Below is a small trained network, with its code and all its weights. Each question gives an input and a target symbol and asks what happens when units are switched off, that is, made to give their printed mean instead of their output.

import numpy as np


def w(rows, s, z=0):
    codes = np.array(rows[::2]) - 128.0
    scale = np.full(codes.shape[1], s)
    scale[-1] = z or s
    return codes * scale


def f(y):
    return np.maximum(y, 0)


def softmax(a):
    e = np.exp(a - a.max(-1, keepdims=True))
    return e / e.sum(-1, keepdims=True)


def log_softmax(a):
    a = a - a.max(-1, keepdims=True)
    return a - np.log(np.exp(a).sum(-1, keepdims=True))


def net(x, mask):
    ids = ['αγξπτψ'.index(c) for c in x.split()]
    T = len(ids)
    res = E[ids] + P[:T]
    u = 0
    for l in range(2):
        q, k, v = (res @ M[l].T for M in (Q, K, V))
        z = softmax(np.where(np.tri(T) > 0, q @ k.T / 2**0.5, -1e9)) @ v
        res = res + np.where(mask[u], z, O[l][:, -1]) @ O[l][:, :-1]
        u += 1
        y = f(res @ A[l][:, :-1].T + A[l][:, -1])
        res = res + np.where(mask[u : u + 16], y, B[l][:, -1]) @ B[l][:, :-1]
        u += 16
    return log_softmax(res[-1] @ U[:, :-1].T + U[:, -1])


Q, K, V, O, A, B = {}, {}, {}, {}, {}, {}
E = w([
[242,102,98],'α',
[179,197,82],'γ',
[120,203,157],'ξ',
[171,174,16],'π',
[130,75,126],'τ',
[166,2,173],'ψ',
],0.0099)
P = w([
[65,153,64],'0',
[128,113,190],'1',
[196,191,226],'2',
[108,54,115],'3',
[211,191,226],'4',
[89,50,110],'5',
[213,180,239],'6',
[96,36,99],'7',
[219,169,254],'8',
[113,36,80],'9',
],0.0097)
Q[0] = w([
[88,179,213],'L0H0',
[255,216,110],'L0H0',
],0.0065)
K[0] = w([
[74,191,64],'L0H0',
[34,254,182],'L0H0',
],0.0074)
V[0] = w([
[60,169,58],'L0H0',
[50,132,2],'L0H0',
],0.0075)
O[0] = w([
[144,255,34,129],'L0H0',
[94,111,74,10],'L0H0',
],0.0099,0.0014)
A[0] = w([
[112,162,150,132],'L0N0',
[112,95,125,73],'L0N1',
[81,134,190,215],'L0N2',
[87,58,132,25],'L0N3',
[9,149,168,125],'L0N4',
[115,133,62,224],'L0N5',
[188,119,75,74],'L0N6',
[188,183,151,130],'L0N7',
[7,188,144,254],'L0N8',
[189,164,152,38],'L0N9',
[159,165,152,169],'L0N10',
[243,97,140,44],'L0N11',
[155,99,57,55],'L0N12',
[124,95,144,96],'L0N13',
[92,166,122,77],'L0N14',
[116,95,222,131],'L0N15',
],0.011,0.0051)
B[0] = w([
[158,147,140,168],'L0N0',
[142,83,150,133],'L0N1',
[112,79,49,218],'L0N2',
[169,58,137,140],'L0N3',
[178,112,118,152],'L0N4',
[115,81,147,214],'L0N5',
[112,112,126,162],'L0N6',
[135,193,150,253],'L0N7',
[166,124,65,229],'L0N8',
[99,149,182,198],'L0N9',
[167,137,124,233],'L0N10',
[86,208,91,212],'L0N11',
[1,76,109,153],'L0N12',
[111,136,161,141],'L0N13',
[117,204,133,143],'L0N14',
[162,203,105,221],'L0N15',
],0.0085,0.0057)
Q[1] = w([
[98,191,142],'L1H0',
[61,203,253],'L1H0',
],0.0073)
K[1] = w([
[8,166,11],'L1H0',
[103,221,1],'L1H0',
],0.006)
V[1] = w([
[206,251,97],'L1H0',
[172,129,183],'L1H0',
],0.011)
O[1] = w([
[135,159,55,247],'L1H0',
[250,155,136,42],'L1H0',
],0.012,0.011)
A[1] = w([
[74,202,170,81],'L1N0',
[106,82,9,207],'L1N1',
[126,78,244,34],'L1N2',
[111,156,96,30],'L1N3',
[120,146,98,2],'L1N4',
[125,187,113,94],'L1N5',
[121,43,87,169],'L1N6',
[176,203,132,192],'L1N7',
[160,1,65,213],'L1N8',
[146,141,123,107],'L1N9',
[135,99,154,90],'L1N10',
[200,160,229,194],'L1N11',
[6,94,188,33],'L1N12',
[117,174,129,101],'L1N13',
[247,159,185,103],'L1N14',
[153,84,105,153],'L1N15',
],0.0089,0.0064)
B[1] = w([
[92,108,51,178],'L1N0',
[143,158,184,252],'L1N1',
[183,189,75,133],'L1N2',
[175,101,154,152],'L1N3',
[167,78,153,139],'L1N4',
[156,71,156,175],'L1N5',
[113,158,146,168],'L1N6',
[164,113,193,197],'L1N7',
[89,151,148,189],'L1N8',
[138,123,128,136],'L1N9',
[154,183,115,130],'L1N10',
[99,51,134,148],'L1N11',
[255,79,83,172],'L1N12',
[124,101,132,161],'L1N13',
[91,47,55,141],'L1N14',
[73,142,125,148],'L1N15',
],0.0092,0.016)
U = w([
[159,141,62,37],'α',
[215,117,171,4],'γ',
[248,233,156,141],'ξ',
[41,253,154,165],'π',
[91,158,251,195],'τ',
[160,86,230,228],'ψ',
],0.0066,0.0034)

Each question gives the input, a string of symbols that net reads in full, and the target symbol t.
The units are the heads (2 rows each of Q, K, V and O) and the neurons (one row each of A and B). Each row of codes is followed by its name. A weight is (code - 128) times the scale printed after its matrix; where a second scale follows, it is the last column's (O, A, B and U).
mask holds one flag per unit, layer by layer, with each layer's heads first. A switched-off unit (its flag False) gives its mean, the last column of its rows in O or B, instead of its output. The means were averaged over made-up inputs and are rounded, as every weight is.
A unit's drop is (log p(t) with every unit on - log p(t) with that unit switched off) / (log p(t) with every unit on - log p(t) with every unit switched off).
The circuit of an input: a set's keep is (log p(t) with only the set's units on - log p(t) with every unit switched off) / (log p(t) with every unit on - log p(t) with every unit switched off). Starting from the 12 units with the biggest drops (on a tie, the unit counted first), units are removed one at a time, each time the one whose removal leaves the highest keep (on an exact tie, the one counted first), for as long as the keep stays at least 0.8.
units of the circuit, in order: the units of the circuit, biggest drop first
unit that matters most: the unit with the biggest drop
top k neurons: the k neurons with the biggest drops, biggest first
top k neurons in layer l: the k neurons of layer l with the biggest drops, biggest first
drop when u is switched off: that unit's drop, to one decimal
input γ ξ τ ξ π ξ τ, target π: top 3 neurons	L0N8; L1N12; L0N12
input π ξ π γ τ, target α: top 3 neurons	L1N12; L0N12; L0N8
input ξ α γ π τ γ ξ α π α, target π: unit that matters most	L1N12
input γ τ ξ γ ξ π α ξ τ, target π: units of the circuit, in order	L0H0; L1H0; L0N8; L1N12
input ξ α ψ, target ξ: top 2 neurons in layer 0	L0N2; L0N12
input π ξ α ξ ξ ξ, target ξ: units of the circuit, in order	L1H0; L0N8
input π ψ α τ ψ, target α: top 3 neurons	L1N12; L0N12; L0N11
input ξ ξ α ξ ξ τ ξ ξ τ, target ξ: top 2 neurons	L0N2; L0N12
input α π π ξ ξ ξ α, target ψ: top 3 neurons	L1N11; L1N7; L1N14
input ψ ξ ξ, target γ: top 2 neurons	L1N14; L1N7
input π ξ ξ ψ ξ ξ ξ π, target τ: top 3 neurons in layer 0	L0N7; L0N3; L0N15
input π τ γ α ξ ξ α, target α: top 2 neurons in layer 0	L0N12; L0N8
input α γ α γ π π ξ ξ γ, target ψ: top 4 neurons in layer 1	L1N11; L1N7; L1N14; L1N5
input ξ γ ξ π α γ ξ τ τ, target ξ: units of the circuit, in order	L1H0
input ψ ξ τ τ γ α γ π τ π, target τ: top 2 neurons	L0N11; L0N7
input ξ π ξ ξ α π, target π: top 2 neurons	L0N11; L1N12
input α ξ ξ ξ ξ, target ψ: top 2 neurons	L1N11; L1N7
input γ ψ ξ π π γ π ξ ξ, target π: top 3 neurons	L0N12; L1N12; L1N0
input π ψ ξ ξ γ ξ γ ξ τ, target α: top 3 neurons	L1N12; L0N12; L1N0
input τ π ξ τ ξ ξ α τ α, target τ: top neuron in layer 1	L1N12
input ψ ξ τ α ξ ξ γ, target γ: top 2 neurons in layer 0	L0N15; L0N11
input ξ ξ ξ π π ξ ξ ξ ξ π, target π: top 2 neurons in layer 1	L1N12; L1N8
input γ ξ ξ ψ γ, target π: top 3 neurons	L0N12; L1N12; L1N0
input α ξ ξ π ξ ξ γ γ π, target ψ: top 4 neurons in layer 1	L1N11; L1N7; L1N14; L1N5
input ξ ξ ξ ξ ξ γ, target ξ: drop when L1N11 is switched off	0.1
input τ π ξ τ α, target τ: drop when L1H0 is switched off	0.5
input τ α ψ ξ γ, target τ: top neuron in layer 1	L1N11
input π ξ ξ ξ ξ, target α: drop when L0N12 is switched off	0.5
input α ξ ξ π ξ ξ α π α, target ψ: drop when L1H0 is switched off	0.4
